Below is a small trained network, with its code and all its weights. Each question gives an input and a class and asks what happens when units are switched off, that is, made to give their printed mean instead of their output.

import numpy as np


def w(rows, s, z=0):
    codes = np.array(rows[::2]) - 128.0
    scale = np.full(codes.shape[1], s)
    scale[-1] = z or s
    return codes * scale


def f(y):
    return np.maximum(y, 0)


def log_softmax(a):
    a = a - a.max(-1, keepdims=True)
    return a - np.log(np.exp(a).sum(-1, keepdims=True))


def net(x, mask):
    res = np.array(x, float).reshape(1, 8) / 4 @ E
    y = f(res @ A[0][:, :-1].T + A[0][:, -1])
    res = res + np.where(mask, y, B[0][:, -1]) @ B[0][:, :-1]
    return log_softmax(res[-1] @ U[:, :-1].T + U[:, -1])


A, B = {}, {}
E = w([
[126,242,194,101,94,209,113],'x0',
[151,111,139,148,143,148,122],'x1',
[108,101,134,122,151,150,119],'x2',
[111,111,129,115,112,136,127],'x3',
[212,109,138,3,155,104,31],'x4',
[131,129,122,128,120,130,128],'x5',
[149,122,138,136,133,134,134],'x6',
[136,135,129,130,118,120,133],'x7',
],0.013)
A[0] = w([
[188,132,115,29,153,97,71,153],'n1',
[59,141,138,202,126,157,244,136],'n2',
[95,88,81,118,162,98,150,31],'n3',
[145,141,172,134,98,112,150,123],'n4',
[118,127,101,179,97,146,190,136],'n5',
[127,78,159,152,148,120,131,98],'n6',
[67,149,85,213,120,168,167,155],'n7',
[192,101,113,127,75,147,135,131],'n8',
[156,120,129,122,89,116,122,164],'n9',
[134,123,131,152,93,136,91,59],'n10',
[127,98,122,77,103,149,71,155],'n11',
[118,227,182,107,142,219,158,13],'n12',
[140,45,71,157,151,44,148,81],'n13',
[140,60,48,157,146,83,155,3],'n14',
[133,99,143,136,147,173,134,120],'n15',
[113,194,179,127,106,217,96,29],'n16',
],0.011,0.0026)
B[0] = w([
[172,43,204,172,202,71,6,255],'n1',
[252,38,172,189,222,76,7,252],'n2',
[149,145,158,140,115,155,179,179],'n3',
[165,132,113,113,164,121,168,144],'n4',
[127,66,186,127,181,119,72,198],'n5',
[148,186,126,103,109,154,122,157],'n6',
[183,112,150,180,196,51,107,228],'n7',
[152,145,151,190,146,153,115,149],'n8',
[176,117,93,127,164,154,109,149],'n9',
[148,118,131,99,159,94,186,130],'n10',
[156,57,167,160,147,104,124,187],'n11',
[29,245,91,62,44,184,167,207],'n12',
[27,206,107,39,1,221,241,239],'n13',
[65,189,109,82,87,187,202,214],'n14',
[91,106,122,104,108,113,90,142],'n15',
[64,190,136,124,61,199,214,198],'n16',
],0.0077,0.016)
U = w([
[93,52,165,171,200,75,16,2],'0',
[2,176,107,129,79,193,202,254],'1',
],0.011,5.4e-05)

Each question gives the input, the list of numbers given to net, and the class t.
The units are the neurons (one row each of A and B). Each row of codes is followed by its name. A weight is (code - 128) times the scale printed after its matrix; where a second scale follows, it is the last column's (A, B and U).
mask holds one flag per neuron, in row order. A switched-off neuron (its flag False) gives its mean, the last column of its row in B, instead of its output. The means were averaged over made-up inputs and are rounded, as every weight is.
A unit's drop is (log p(t) with every unit on - log p(t) with that unit switched off) / (log p(t) with every unit on - log p(t) with every unit switched off).
The circuit of an input: a set's keep is (log p(t) with only the set's units on - log p(t) with every unit switched off) / (log p(t) with every unit on - log p(t) with every unit switched off). Starting from the 12 units with the biggest drops (on a tie, the unit counted first), units are removed one at a time, each time the one whose removal leaves the highest keep (on an exact tie, the one counted first), for as long as the keep stays at least 0.8.
units of the circuit, in order: the units of the circuit, biggest drop first
k most important neurons: the k neurons with the biggest drops, biggest first
drop of u: that unit's drop, to one decimal
input [2,-7,3,7,-3,-1,-4,-5], class 0: units of the circuit, in order -> n13
input [-8,-8,-3,5,-8,-4,-4,-5], class 0: 3 most important neurons -> n2, n7, n5
input [-5,6,-4,8,-3,8,-1,-4], class 1: 2 most important neurons -> n13, n1
input [8,4,-2,5,-8,-8,-8,7], class 0: 2 most important neurons -> n2, n7
input [-7,-3,6,-2,-5,7,4,6], class 1: 3 most important neurons -> n13, n14, n1
input [-8,-2,-8,-5,6,-6,-7,8], class 1: 2 most important neurons -> n13, n2
input [4,1,-6,7,2,-4,5,-7], class 1: drop of n2 -> 0.4
input [-3,-2,0,-1,0,4,5,-3], class 1: drop of n1 -> 0.0
input [4,2,-6,2,2,-6,8,2], class 1: drop of n2 -> 0.3
input [4,-5,3,6,-6,-3,-5,1], class 0: drop of n2 -> 0.9
